Here is a tiny trained network, its code and every weight. The questions are about switching its units off for an input and a class, where a switched-off unit gives its printed mean instead of its output.

import numpy as np


def w(rows, s, z=0):
    codes = np.array(rows[::2]) - 128.0
    scale = np.full(codes.shape[1], s)
    scale[-1] = z or s
    return codes * scale


def norm(h):
    return h / np.sqrt((h * h).mean(-1, keepdims=True) + 1e-5)


def f(y):
    return y / 2 * (1 + np.tanh(0.7978845608 * (y + 0.044715 * y**3)))


def log_softmax(a):
    a = a - a.max(-1, keepdims=True)
    return a - np.log(np.exp(a).sum(-1, keepdims=True))


def net(x, mask):
    res = np.array(x, float).reshape(1, 3) / 4 @ E
    u = 0
    for l in range(3):
        y = f(norm(res) @ A[l][:, :-1].T + A[l][:, -1])
        res = res + np.where(mask[u : u + 10], y, B[l][:, -1]) @ B[l][:, :-1]
        u += 10
    return log_softmax(norm(res)[-1] @ U[:, :-1].T + U[:, -1])


A, B = {}, {}
E = w([
[129,50,57,220,126,196,56,97,139],'x0',
[129,181,166,147,241,124,79,150,103],'x1',
[88,128,96,197,83,2,90,204,133],'x2',
],0.0092)
A[0] = w([
[113,170,94,179,62,81,154,105,75,160],'0.n0',
[115,87,164,144,75,126,153,106,173,146],'0.n1',
[110,181,148,159,197,126,85,126,189,130],'0.n2',
[180,169,118,91,114,192,99,94,100,124],'0.n3',
[139,133,98,140,102,149,131,97,143,203],'0.n4',
[145,243,133,167,174,155,209,191,173,98],'0.n5',
[135,129,217,142,139,104,51,101,112,4],'0.n6',
[187,104,197,159,150,127,76,153,98,91],'0.n7',
[193,152,128,121,99,111,101,107,164,2],'0.n8',
[93,167,161,118,73,110,1,145,140,131],'0.n9',
],0.0075,0.0043)
B[0] = w([
[147,79,147,49,147,161,127,139,176,243],'0.n0',
[91,166,135,61,135,164,152,202,106,213],'0.n1',
[122,127,81,66,97,171,167,156,190,253],'0.n2',
[161,75,122,86,149,23,75,130,147,235],'0.n3',
[126,94,135,116,89,172,165,205,184,243],'0.n4',
[169,149,119,183,60,105,170,136,104,211],'0.n5',
[136,163,111,98,149,184,159,161,176,126],'0.n6',
[72,101,2,117,77,125,177,195,154,173],'0.n7',
[77,171,40,129,132,134,19,82,88,78],'0.n8',
[132,52,172,68,198,161,111,79,113,212],'0.n9',
],0.0069,0.003)
A[1] = w([
[128,133,105,141,40,129,173,94,107,3],'1.n0',
[110,176,117,167,241,152,127,140,137,65],'1.n1',
[126,113,159,99,147,131,132,149,120,125],'1.n2',
[151,167,149,174,146,163,161,30,152,111],'1.n3',
[81,135,129,170,138,54,75,169,144,76],'1.n4',
[120,254,102,139,200,153,57,168,99,150],'1.n5',
[178,155,134,115,159,193,139,84,106,128],'1.n6',
[121,133,95,237,150,170,88,79,104,33],'1.n7',
[116,34,129,117,156,179,119,159,134,107],'1.n8',
[192,150,138,96,125,89,141,138,157,198],'1.n9',
],0.0091,0.0028)
B[1] = w([
[114,110,54,110,104,130,159,145,167,142],'1.n0',
[144,118,96,60,48,120,182,161,116,177],'1.n1',
[109,114,93,148,153,146,121,113,111,157],'1.n2',
[156,110,134,111,139,108,69,164,121,141],'1.n3',
[156,58,169,47,151,123,104,99,144,171],'1.n4',
[111,86,92,82,5,159,200,171,188,186],'1.n5',
[68,38,162,116,124,39,90,165,144,180],'1.n6',
[97,170,133,162,81,167,100,107,127,167],'1.n7',
[121,179,126,137,165,113,133,149,93,255],'1.n8',
[123,140,100,209,144,149,112,118,151,203],'1.n9',
],0.011,0.007)
A[2] = w([
[133,162,147,109,155,46,205,119,207,169],'2.n0',
[204,110,68,196,42,110,109,70,161,117],'2.n1',
[166,48,177,13,193,102,64,59,164,71],'2.n2',
[114,169,69,228,232,113,140,76,110,131],'2.n3',
[66,222,129,143,212,229,90,146,192,165],'2.n4',
[101,116,103,90,115,91,83,180,120,142],'2.n5',
[116,39,145,96,139,1,68,134,113,21],'2.n6',
[165,253,236,118,132,34,209,54,67,52],'2.n7',
[102,100,90,221,113,229,11,120,79,2],'2.n8',
[100,145,114,111,113,133,101,47,93,59],'2.n9',
],0.008,0.003)
B[2] = w([
[132,121,93,170,150,167,82,130,94,246],'2.n0',
[183,152,157,77,220,139,159,155,102,162],'2.n1',
[60,67,198,178,223,45,103,163,212,253],'2.n2',
[181,99,50,97,159,205,141,172,99,164],'2.n3',
[205,99,111,218,152,96,142,96,115,186],'2.n4',
[118,140,173,111,139,154,155,23,159,219],'2.n5',
[127,97,205,147,242,125,95,121,117,237],'2.n6',
[79,212,90,224,17,86,20,15,72,180],'2.n7',
[100,253,164,158,64,30,104,75,95,227],'2.n8',
[30,153,124,199,40,113,81,125,62,104],'2.n9',
],0.0081,0.0055)
U = w([
[77,39,212,125,233,63,91,136,194,191],'0',
[111,101,70,48,39,182,238,186,201,198],'1',
[105,232,100,224,59,85,69,80,102,186],'2',
[224,105,75,164,251,178,161,169,102,123],'3',
[192,141,173,72,127,153,128,115,94,2],'4',
[169,152,173,78,147,163,145,113,91,5],'5',
[133,163,134,64,164,170,129,114,96,21],'6',
[141,151,171,75,147,184,128,120,85,4],'7',
],0.015,0.0052)

Each question gives the input, the list of numbers given to net, and the class t.
The units are the neurons (one row each of A and B). Each row of codes is followed by its name. A weight is (code - 128) times the scale printed after its matrix; where a second scale follows, it is the last column's (A, B and U).
mask holds one flag per neuron, layer by layer. A switched-off neuron (its flag False) gives its mean, the last column of its row in B, instead of its output. The means were averaged over made-up inputs and are rounded, as every weight is.
A unit's drop is (log p(t) with every unit on - log p(t) with that unit switched off) / (log p(t) with every unit on - log p(t) with every unit switched off).
The circuit of an input: a set's keep is (log p(t) with only the set's units on - log p(t) with every unit switched off) / (log p(t) with every unit on - log p(t) with every unit switched off). Starting from the 12 units with the biggest drops (on a tie, the unit counted first), units are removed one at a time, each time the one whose removal leaves the highest keep (on an exact tie, the one counted first), for as long as the keep stays at least 0.8.
units of the circuit, in order: the units of the circuit, biggest drop first
k most important neurons: the k neurons with the biggest drops, biggest first
k most important neurons of layer l: the k neurons of layer l with the biggest drops, biggest first
drop of u: that unit's drop, to one decimal
input [6,7,-6], class 1: units of the circuit, in order => (1.n1, 1.n5)
input [6,4,-8], class 0: units of the circuit, in order => (1.n6)
input [-8,-6,-4], class 2: units of the circuit, in order => (2.n7, 1.n5)
input [2,3,1], class 3: 2 most important neurons of layer 1 => (1.n5, 1.n8)
input [7,8,-3], class 1: units of the circuit, in order => (1.n5, 1.n1)
input [-5,6,5], class 1: 3 most important neurons => (1.n5, 0.n3, 1.n6)
input [6,7,6], class 1: 3 most important neurons => (1.n5, 0.n3, 1.n1)
input [0,3,0], class 3: 3 most important neurons => (0.n2, 0.n7, 1.n5)
input [7,-6,7], class 0: 4 most important neurons => (1.n9, 1.n5, 0.n0, 1.n4)
input [4,4,1], class 1: 2 most important neurons of layer 0 => (0.n0, 0.n5)
input [2,-1,3], class 3: 2 most important neurons of layer 0 => (0.n0, 0.n9)
input [8,5,7], class 2: 4 most important neurons => (1.n7, 2.n8, 0.n3, 1.n6)
input [3,-8,8], class 0: 2 most important neurons => (1.n5, 0.n2)
input [7,-2,2], class 2: units of the circuit, in order => (2.n8)
input [0,-3,3], class 3: 4 most important neurons => (1.n5, 0.n0, 1.n6, 1.n4)
input [-2,-3,1], class 3: 2 most important neurons => (1.n5, 1.n1)
input [2,-4,3], class 1: 3 most important neurons => (1.n6, 0.n3, 2.n2)
input [-6,6,0], class 1: 2 most important neurons => (1.n5, 1.n8)
input [4,2,3], class 2: 3 most important neurons => (0.n3, 2.n8, 1.n7)
input [0,8,6], class 1: units of the circuit, in order => (1.n5)
input [1,-1,0], class 3: drop of 1.n1 => 0.0
input [5,-5,6], class 0: drop of 1.n5 => 0.1
input [-5,6,-4], class 1: drop of 1.n5 => 1.8
input [3,-2,1], class 3: drop of 1.n8 => 1.5
input [-3,2,1], class 3: 2 most important neurons of layer 1 => (1.n9, 1.n8)
